grid =
[[120 487 688 428 647 396 508 183  85 424 784]
 [507 208 292 674 140 496 291 572 357 332 348]
 [119 128 658 792 283 805 419 658 499 129 425]
 [118 522 529 585 969 239 435 605 654 150 163]
 [356 884 701 547 141 421 496  69  75 196 253]
 [304 223 678 685 239 844 388 144 494 210 597]
 [725 311 689 461 341 227 380 273 234 694 769]
 [225 396  96 831 627 374 505 792  72 737 684]]
Indices start at 1.
The entry at row 1, column 2 is 487
The entry at row 1, column 1: 120
The entry in row 3 and column 1?
A: 119
The entry at row 2, column 1: 507
The entry just right of the largest entry -> 239
The entry directly below 597: 769
The entry directly above 291?
A: 508
The bottom entry of the column that holds the smallest entry?
A: 792
The entry in the bottom-left corner is 225
The entry just right of 424 -> 784
The entry directly below 253 is 597
The entry at row 1, column 3?
A: 688
The entry directly below 388: 380
The entry directly below 769?
A: 684
The smallest entry?
A: 69
The entry directly below 844?
A: 227
The entry directly below the smallest entry?
A: 144
The entry directly below 499 is 654
The entry directly below 585?
A: 547
The entry directly below 654?
A: 75
The entry just left of the smallest entry is 496
The entry just left of 678?
A: 223
The entry just left of 419?
A: 805
The maximum?
A: 969
The top entry of the column that holds the smallest entry: 183
The entry directly below 421 -> 844
The entry directly above 357 is 85
The entry at row 2, column 2?
A: 208
The entry just left of 529?
A: 522
The entry just left of the largest entry?
A: 585

Questions about the array below. Rows and columns are numbered from 1.
1) Which number is the entry at row 3, column 1?
2) Which number is the entry at row 2, column 1?
3) Which number is the entry at row 1, column 3?
4) Which number is the minimum?
5) Which number is the entry in the bottom-right corner?
6) Which number is the entry directly above the largest entry?
7) Which number is the entry in row 2 and column 2?
8) Which number is the entry at row 1, column 2?
-24  -22    9   -9  -29    5   26    6
 -2   20  -27   -2  -17  -18   41    5
-19  -15  -43  -14    5   13   26  -16
 14   -4  -11    9  -26   13   17    7
 14   -7   -4  -23  -23  -18   18  -22
  2    5  -30   12   12   -1   -8  -29
-11    7   -8    0  -27  -11   -8  -11
 23   -7  -11   25  -28   -7   22  -16
 -4  -17  -29   35  -27  -19   -5   -6
-28    4   -9  -13  -12   -1  -20   14
 23   17   -8  -20    7   -6   39  -16
  4   13   15   -1   -5  -21  -22    4
  3    0   24   10  -22  -20    2    5
-19    5  -10   11  -45  -27   21  -13
1) -19
2) -2
3) 9
4) -45
5) -13
6) 26
7) 20
8) -22

array([ 20,  27,  17,  30, -40,  35])
The 3rd smallest entry is 20
Report the entry just left of the smallest entry.
30
The entry just right of 27 is 17
The entry just left of 35 -> -40

X =
46,61,63,53,60,56,55
50,71,58,63,56,85,57
51,38,45,47,38,55,62
35,62,65,62,48,59,31
59,65,54,61,43,56,59
55,78,35,68,55,41,59
50,34,32,56,48,57,68
25,49,52,47,41,34,58
48,80,37,51,26,35,41
68,47,32,43,53,47,49
45,60,43,36,49,43,41
56,48,79,52,23,47,50
70,68,74,42,58,49,45
49,74,53,82,60,48,50
56,72,67,51,53,66,45
Find the third entry on the main diagonal.
45
Find the entry directly above the smallest entry.
49
The entry directly below the centre entry -> 51
Find the fifth-last entry, reading row by row.
67
The 1st entry, reading row by row: 46
The fourth-last entry, reading row by row: 51
The top entry of the column that holds the smallest entry -> 60
Find the entry directly below the smallest entry.
58
The largest entry in the last row is 72
Find the top-right entry.
55
Find the centre entry.
47
The second entry on the main diagonal -> 71
Find the 2nd smallest entry.
25
The last entry, reading row by row is 45
The entry just right of the centre entry: 41
Find the bottom-left entry.
56
The bottom entry of the column that holds the largest entry: 66
Find the second entry, reading row by row.
61
Find the smallest entry in the last column.
31
Find the third entry from the end, reading row by row.
53
Find the entry directly above the centre entry.
56
Find the entry directly above 31.
62
Find the last entry in the row that holds the largest entry.
57
The maximum is 85
The last entry in the row that holds the smallest entry -> 50
Find the third entry on the diagonal from the top-right corner.
38
The entry just left of 31: 59
Find the 3rd entry in reading order.
63
Find the entry just left of the smallest entry.
52

a =
[ 0.80 -0.85  0.95  1.72 -5.42  1.03  0.99 -2.18 -2.48  4.56 -4.42 -3.18
 -2.55 -2.50]
Give the entry just left of -2.55.
A: -3.18
Give the entry just left of -4.42.
A: 4.56
Give the entry just right of the largest entry.
A: -4.42
Give the entry just right of -2.55.
A: -2.50
Give the entry just right of -2.18.
A: -2.48
